array([134, 158, 135, 126]) ⇒ 134, 126

array([131, 125, 134, 111, 101, 129, 128]) ⇒ 131, 128

array([118, 141, 127, 101, 156, 145]) ⇒ 118, 145

array([[138, 135, 124, 116, 134, 126],
       [142, 126, 132, 121, 146, 128],
       [139, 117, 156, 137, 131, 130]]) ⇒ 138, 130

array([[129, 137, 139, 139, 137],
       [131, 116, 117, 117, 125],
       [124, 104, 101,  98, 117]]) ⇒ 129, 117

array([122, 106, 133, 128]) ⇒ 122, 128
---
[[100 141 135 121 119]
 [109 136 138 109 149]] => 136

[[122 147 122 113 134 137 127]
 [121 125 128 121 128 119 115]
 [133 152 117 117 138 140 128]] => 125

[[135 121 105 139]
 [124 129 122 116]
 [107 117 132 120]] => 129

[[138 116 157 103]
 [152 112 148 145]] => 112

[[125 101 126 114 128 130 123]
 [126 117 126 125 155 130 132]
 [126 117 138 134 128 149 123]] => 117

[[157 148 129 116]
 [152 140 150 148]] => 140

[[145 141 120 104 123]
 [145 149 120 104 123]
 [105 120 120 104 146]] => 149

[[115 131 135 124 122 127]
 [129 143 126 125 144 134]
 [126 150 139 124 125 130]] => 143

[[107 130 133 149]
 [108 137 146 111]] => 137
---
[114, 117, 152, 109, 157, 98] Answer: 114, 98

[136, 147, 143, 128, 123, 100] Answer: 136, 100

[136, 137, 144, 134, 153, 128] Answer: 136, 128

[[137, 122, 135, 151],
 [146, 143, 127, 120],
 [127, 140, 127, 110]] Answer: 137, 110

[[138, 119, 125, 117, 144],
 [103, 131, 143, 135, 134],
 [110, 127, 127, 127, 144]] Answer: 138, 144

[126, 126, 153, 124, 123, 124] Answer: 126, 124

[136, 124, 156, 135, 126, 122, 134] Answer: 136, 134
---
[135 142 115 130 156 126 118] Out: 130

[129 126 125 153] Out: 129

[158 128 147 129] Out: 158

[101 134 120 125] Out: 101

[128 131 100 101] Out: 128

[145 102 116 134 123] Out: 102

[[151 155 146 128 101 126  99]
 [115 115 133 114 140 114 142]
 [122 123 136 117 132 117 134]] Out: 117

[131 134 119 134 151 130] Out: 119
---
[[108 108 101 124]
 [130 112 101 124]
 [130 112 101 124]] Out: 124

[[124 104 123 103]
 [126  98 124 102]
 [115 127 115 127]] Out: 127

[[130 127 133 134]
 [125 125 136 154]
 [132 129 120 103]] Out: 103

[[108 108 126 114 149 115]
 [125 125 134 120 130 120]
 [146 149 142 129 106 128]] Out: 128

[[114 136 155 109]
 [108 137 149 108]
 [115 138 132 126]] Out: 126

[[146 143 126 156 128 119]
 [102 118 139 149 154 120]
 [116 109 115 122 137  99]] Out: 99

[[126 119 136 136]
 [115 115 134 152]
 [126 133 124 115]] Out: 115
---
(105, 134, 122, 123, 147, 122, 127) -> 147, 105
(152, 123, 150, 149, 140) -> 152, 123
((123, 132, 119, 129), (140, 120, 153, 125), (132, 125, 118, 127)) -> 153, 118
(120, 128, 157, 132, 117) -> 157, 117
(145, 131, 127, 151, 128) -> 151, 127
((112, 123, 116, 126, 131), (116, 125, 98, 132, 135), (139, 127, 144, 130, 127)) -> 144, 98
(157, 119, 128, 112, 111, 124, 140) -> 157, 111
---
[[120 136 152 140]
 [103 153 135 152]
 [129 127 128 129]] ⇒ 120

[[148 108 111 106 111]
 [145 112 147 118 138]] ⇒ 148

[[134 136 147 122]
 [144 122 153 120]
 [110 136 110 158]] ⇒ 134

[142  99 133 125 124 111] ⇒ 142

[124 135 139 151 136 116 123] ⇒ 124

[105 157 109 118] ⇒ 105

[[129 145 136 142]
 [110 123 150 114]] ⇒ 129

[[155 151 120 120 119 115]
 [128 117 121 156 122 156]] ⇒ 155

[151 141 126 122 153] ⇒ 151

[122 148 140 151 114] ⇒ 122
---
array([[109, 107, 150, 107],
       [106, 150, 135, 133],
       [106, 150, 136, 133]]) gives 133

array([[154, 147, 151, 101],
       [121, 150, 135, 155],
       [145, 153, 141, 157]]) gives 157

array([[108, 101, 108, 110, 106, 150, 105],
       [146, 154, 104, 104, 152, 129, 127],
       [153, 125, 144, 128, 151, 103, 101]]) gives 101

array([[119, 112, 150, 132, 138],
       [140, 136, 136, 119, 114],
       [116, 115, 140, 126, 131]]) gives 131

array([[130, 111, 120, 150, 111, 146, 135],
       [133, 129, 135, 142, 135, 133, 127],
       [123, 126, 128, 108, 138, 108, 120]]) gives 120

array([[135, 107, 139, 131, 136, 125],
       [136, 106, 140, 131, 139, 126],
       [139, 107, 143, 130, 143, 130]]) gives 130

array([[108, 153, 128, 126, 137, 133, 141],
       [129, 142, 128, 126, 150, 150, 155],
       [148, 125, 110, 120, 140, 137, 148]]) gives 148

array([[120, 119, 125, 127, 125, 134, 128],
       [132, 130, 136, 113, 147, 115, 124],
       [112, 112, 107, 109, 140, 118, 100]]) gives 100

array([[133, 120, 126, 125, 124, 125],
       [130, 136, 127, 138, 122, 132],
       [111, 129, 133, 155, 136, 125]]) gives 125
---
Q:
[[111 114 130 109]
 [106 122 130 117]]
A: 106

Q: [127 113 118 116 152 141]
A: 152

Q: [109 102 107 140 108 122 157]
A: 108

Q:
[[131 116 125 137 124 156 127]
 [128 122 113 134 119 132 145]]
A: 124

Q: [120 138 138 149 130 122]
A: 130

Q: [110 112 103 137 118 103]
A: 118

Q:
[[131 114 132 142 135 116]
 [135 120 100 138 116 135]]
A: 135
---
array([[110, 134, 120, 146, 126, 118, 131, 126, 130, 121],
       [103, 140, 121, 152, 123, 113, 143, 124, 128, 115],
       [135, 125, 132, 120, 127, 131, 133, 123, 128, 132],
       [118, 129, 123, 138, 128, 124, 125, 129, 129, 125],
       [122, 128, 125, 134, 128, 125, 126, 129, 128, 126],
       [128, 128, 128, 128, 128, 128, 128, 128, 128, 128],
       [132, 128, 130, 124, 128, 129, 130, 126, 128, 130],
       [111, 132, 120, 145, 126, 119, 129, 127, 130, 122],
       [101, 143, 123, 154, 122, 111, 148, 123, 127, 112],
       [133, 127, 130, 123, 127, 130, 131, 125, 128, 130],
       [133, 127, 130, 122, 127, 130, 132, 125, 128, 131]]) 103

array([[116, 124, 127, 130, 133, 132, 128, 113, 108, 139, 119],
       [128, 141, 122, 121, 129, 129, 140, 128, 138, 110, 124],
       [135, 114, 137, 121, 129, 135, 126, 123, 126, 139, 124],
       [128, 131, 138, 116, 131, 132, 131, 118, 127, 135, 122],
       [138, 124, 141, 121, 131, 132, 125, 118, 124, 141, 127],
       [141, 124, 141, 120, 144, 132, 126, 115, 134, 139, 124],
       [136, 125, 137, 116, 126, 132, 141, 121, 130, 137, 109],
       [120, 113, 137, 130, 137, 133, 114, 115, 111, 139, 124],
       [110, 123, 120, 153, 127, 119, 122, 118, 104, 136, 127]]) 128

array([[122, 100, 135, 122, 116, 126, 128, 122, 132],
       [138, 116, 116, 120, 135, 132, 125, 138, 128],
       [121, 117, 135, 133, 109, 119, 134, 129, 134],
       [139, 134, 146, 121, 127, 142, 130, 120, 147],
       [121, 108, 116, 125, 137, 136, 132, 130, 125]]) 138

array([[121, 134, 118, 124, 131, 123, 124, 133, 131, 135, 139, 119, 127,
        122, 129],
       [126, 128, 128, 131, 129, 127, 140, 128, 130, 122, 117, 129, 127,
        130, 128],
       [130, 125, 137, 133, 129, 134, 131, 127, 123, 120, 138, 130, 119,
        143, 116],
       [125, 121, 133, 126, 133, 131, 124, 127, 126, 119, 126, 126, 112,
        144, 124],
       [119, 128, 121, 135, 123, 130, 125, 130, 126, 126, 136, 131, 158,
        142, 134],
       [115, 125, 138, 128, 120, 135, 128, 127, 130, 127, 145, 121, 154,
        138, 132],
       [137, 128, 126, 126, 118, 136, 122, 123, 127, 126, 139, 128, 122,
        139, 120]]) 126

array([[139, 102, 130, 139, 119, 152, 102, 136, 109, 106],
       [110, 120, 140, 154, 122, 139, 147, 105, 124, 133],
       [107, 119, 136, 138, 150, 116, 116, 103, 112, 108],
       [146, 114, 129, 110, 147, 128, 149, 130, 108, 136],
       [142, 137, 125, 124, 147, 147, 129, 151, 131, 115],
       [143, 127, 103, 146, 140, 155, 155, 148, 139, 102]]) 110

array([[136, 137, 134, 125, 119, 150, 140],
       [149, 138, 145, 121, 123, 130, 141],
       [119, 125, 123, 116, 112, 143, 127],
       [140, 130, 137, 127, 129, 125, 131],
       [145, 133, 146, 129, 123, 143, 135],
       [131, 124, 129, 120, 115, 142, 128],
       [146, 128, 133, 126, 126, 135, 136],
       [140, 128, 136, 128, 131, 130, 136],
       [154, 119, 138, 114, 120, 115, 126],
       [122, 133, 130, 130, 125, 148, 137],
       [122, 129, 111, 124, 117, 136, 124],
       [151, 127, 146, 117, 125, 121, 137]]) 149
---
134  130  135  126
130  129  115  124
121  136  157  122
⇒ 136

123  109  145  127  152  131
116  122  121  115  129  111
124  134  115  121  116  117
⇒ 121

111  102  141  112
116  123  131  125
146  132  127  126
⇒ 132

100  137  121  124  114  138  129
129  146  101  116  131  126  119
136  125  150  120  126  130  121
⇒ 126

125  119  106  125  120  120
128  120  147  143  122  124
128  140  146  138  138  131
⇒ 138

131  139  145  147  108  106  107
137  113  110  122  131  138  140
147  124  130  149  111  103  128
⇒ 111

137  139  155  123  127
119  120  132  127  135
129  124  104  134  132
⇒ 104

102  126  128  137  126
102  126  127  135  128
129  128  128  128  128
⇒ 128
---
117  144  157  126 => 117, 126
122  146  125  106  120  102 => 122, 102
102  127  138  134 => 102, 134
130  114  106  119  133  116 => 130, 116
134  142  120  149  123 => 134, 123
129  132  127  102  118  118 => 129, 118
